Rows, each followed by one of two labels for a hidden trait (new trait and labels in each part)
(in the rows, 100 means zero)
[125 124 145 121 108 122 111 124 125 112 130  94 102 106 107 113  94 105
 100 105  76 101 115 118  93 114  95 108] : Z953
[109 112 131 114 101 117 111 124 132 118 137 104 112 113 114 132 111 114
 128 110 115 119 123 125  98 121 100 109] : Z890
[121 121 138 122 131 112 123 103 125 118 111  96 116 108 106  99 101 108
 106  94  63  81 107  75  91 109 102  95] : Z953
[ 73  74  64  76  99  92  73  90  85  92  67 104  96  88  93  90 107  87
  87  98 124 103  83 100 104  79  94  93] : Z890
[101 102 103 103  75  95 104 100  96  97 122  98  97 109 106 114  99 112
 120 108 114 117 118 124 102 122 107 115] : Z890
[ 89  92  95  94  85  85  91  67  89 100  98  86 100 104 107 115 105 109
 121 105 109 114 125 112 101 126 116 114] : Z953
[125 124 112 121 103  86 137  82  91  94 105  91  96 102  92  57  74 103
  75  82  22  49  87  37  93  98 105  92] : Z953
[100 102 108 103  91  92  99  76  89  98  99  81  89  96  98  89  83  98
  82  94  34  71  94  78  84  96  73  82] : Z953
[ 88  92  96  96  87  90  95  83  98 102 105  90  99 104 105 113 102 106
 109 103  91 101 112 107  95 110  95  99] : Z890
[ 90  96 117 102  98 100  93  87 121 115 115  88 108 109 114 135 109 112
 121 109  87 106 125 118  90 120  89  98] : Z890
[102 104 119 110 132 124 112 130 151 125 119 116 128 113 114 137 124 111
 132 106 127 111 112 106 100 106 103  99] : Z890
[ 92 100 108 107 108 106 118 112 143 124 137 114 132 122 120 150 128 125
 158 109 137 119 126 106  98 118 102  96] : Z953
[115 114 130 112  89 123 105 135 118 105 137 107  94 107 107 122  99 106
 113 113 124 129 118 147 101 117 102 117] : Z890
[108 112 107 112  80  79 121  71  92 100 120  86 101 111 105  95  90 118
 117  96  63  86 120  81  96 125 114 107] : Z890
[136 137 162 134  89 128 128 141 137 118 168 101 103 121 117 134  96 122
 133 115  99 123 137 144  95 137 103 120] : Z953
[ 71  80  57  81   0  22  79   0   0  54  78  40  38  84  80  33  36  93
  39  88   0  50  98  71  78 102  74  88] : Z890
[118 116 131 114 128 123 114 122 133 113 111 106 111 104 103 105 102  99
  95  96  73  84  94  81  91  92  82  83] : Z953
[107 105 122 106 131 114  98 100 122 110  89  92 103  95  99  97  98  93
  81  94  55  81  94  83  90  94  88  91] : Z890
[ 85  91  96  99  88  82 100  70 104 108 113  91 112 111 112 127 113 119
 142 107 123 122 132 119 104 137 128 123] : Z890
[ 59  66  43  68  55  37  68   7  24  70  49  62  71  82  84  58  77  91
  68  89  49  75  96  78  97 106 112 108] : Z890
[ 77  81  87  87  86  80  78  69  90 101  91  87  99 100 105 115 106 103
 110 104  92 102 111 107  91 104  86  90] : Z890
[120 119 141 117  92 123 108 135 129 114 146 102 103 113 112 137 107 115
 134 117 132 135 133 156 102 132 109 123] : Z953
[ 95 104 113 108  81  97 111 102 119 113 139 101 112 117 117 138 114 123
 152 115 150 135 138 141 106 142 128 128] : Z953
[125 124 139 122  87 108 118 107 105 104 135  86  88 106 102  94  75 105
  80  99  20  73 101  88  79  98  62  77] : Z953
[ 84  87 117  95  98 104  77  88 119 117 114  85 105 106 115 151 115 111
 129 115 116 134 136 150  94 132  98 116] : Z890
[ 98 101 114 104 101 100  97  90 110 109 111  87 100 104 106 110  96 104
  96 100  52  84 106  89  84 102  73  80] : Z953
[ 99 102 115 104 105 100 103  94 120 115 117  96 112 110 112 130 113 113
 128 107 108 109 125 119  97 122 106 108] : Z890
[112 112 128 112 112 117 110 120 131 114 125 101 108 108 108 120 103 107
 108 104  87 100 108 104  92 103  87  93] : Z890
[124 118 128 116 110 132 114 152 140 111 134 119 110 111 110 129 113 110
 137 114 172 146 123 152 116 129 136 141] : Z890
[84 86 92 89 79 81 76 62 77 91 84 73 79 91 95 88 81 90 66 96 30 74 91 79
 79 85 58 69] : Z890
[108 114 129 118  93 101 122 100 125 117 139  93 112 118 116 130 105 120
 136 107  86 105 132 110  93 133 105 108] : Z890
[100 104 118 106 103 107 105 106 126 116 126 100 115 113 115 136 115 116
 134 110 116 120 125 119  98 123 104 105] : Z890
[ 99 105 115 107  70  78 103  56  83  99 115  69  85 105 104  93  78 111
  93  99  17  75 119  83  81 121  84  94] : Z953
[105 105 135 109 131 137  97 150 163 129 132 119 126 113 120 163 132 111
 144 117 165 144 130 155 104 121 107 117] : Z890
[103 110 119 114 119  93 126  83 132 121 119  96 127 117 116 123 117 122
 145 101 102 102 131  87 101 138 135 122] : Z890
[105 110 131 115  84 114 114 123 143 125 165 106 121 128 128 169 124 133
 172 123 150 159 153 160 100 149 112 121] : Z890
[ 79  83  72  86  55  69  82  53  54  83  89  77  77  94  94  84  81  99
  82  98  68  83 100  94  90  99  83  88] : Z890
[ 99  92  98  92 108 121  88 122 103  94  91 112  90  89  93  94  96  81
  64 101 108 100  72 112  98  65  69  81] : Z953
[ 90  95  74  97  85  65 117  62  79  94  97  97 109 107 100  87 102 114
 122  94 108  94 108  73 108 116 132 109] : Z953
[ 81  84  65  85  65  58  88  44  50  80  78  78  82  92  90  69  81  97
  83  92  64  81  97  79  98 104 107 102] : Z890
[ 73  77  79  81  50  71  71  58  65  91 102  74  78  98 102 106  86 101
  92 105  62  96 110 113  84 101  65  81] : Z953
[ 91  94  94  95  66  76  91  58  65  91  99  75  82  98  96  87  80 102
  87  99  50  87 108  98  90 111  89  98] : Z890
[111 112 135 114 110 106 107  94 130 119 125  87 109 112 108 124 103 114
 119 104  69  97 122 101  86 116  83  91] : Z890
[ 89  93 103 101 125  96 102  83 131 120  98  96 124 109 112 127 119 111
 121  97  87  87 109  75  90 104  91  81] : Z953
[143 135 138 126 111 125 128 137 101  93 110 100  83  92  86  55  67  87
  53  89  40  67  79  81  98  93 104 108] : Z953
[ 77  86  91  94 118  68  96  33 101 112  73  74 114 101 105 101 106 107
 100  87  32  58 110  41  83 103  90  73] : Z890
[113 117 130 118 116 109 121 101 130 119 125  96 115 113 113 120 106 116
 124 101  85  98 123  99  97 129 116 114] : Z890
[121 122 124 117  64 101 117 104  84  93 137  86  77 104  98  84  68 103
  82 101  34  84  98 105  87 107  79  97] : Z890
[ 94  94  99  94  79  84  92  78  73  91  93  87  86  96  95  87  88  98
  86  98  73  90 100  96  96 101  98  98] : Z890
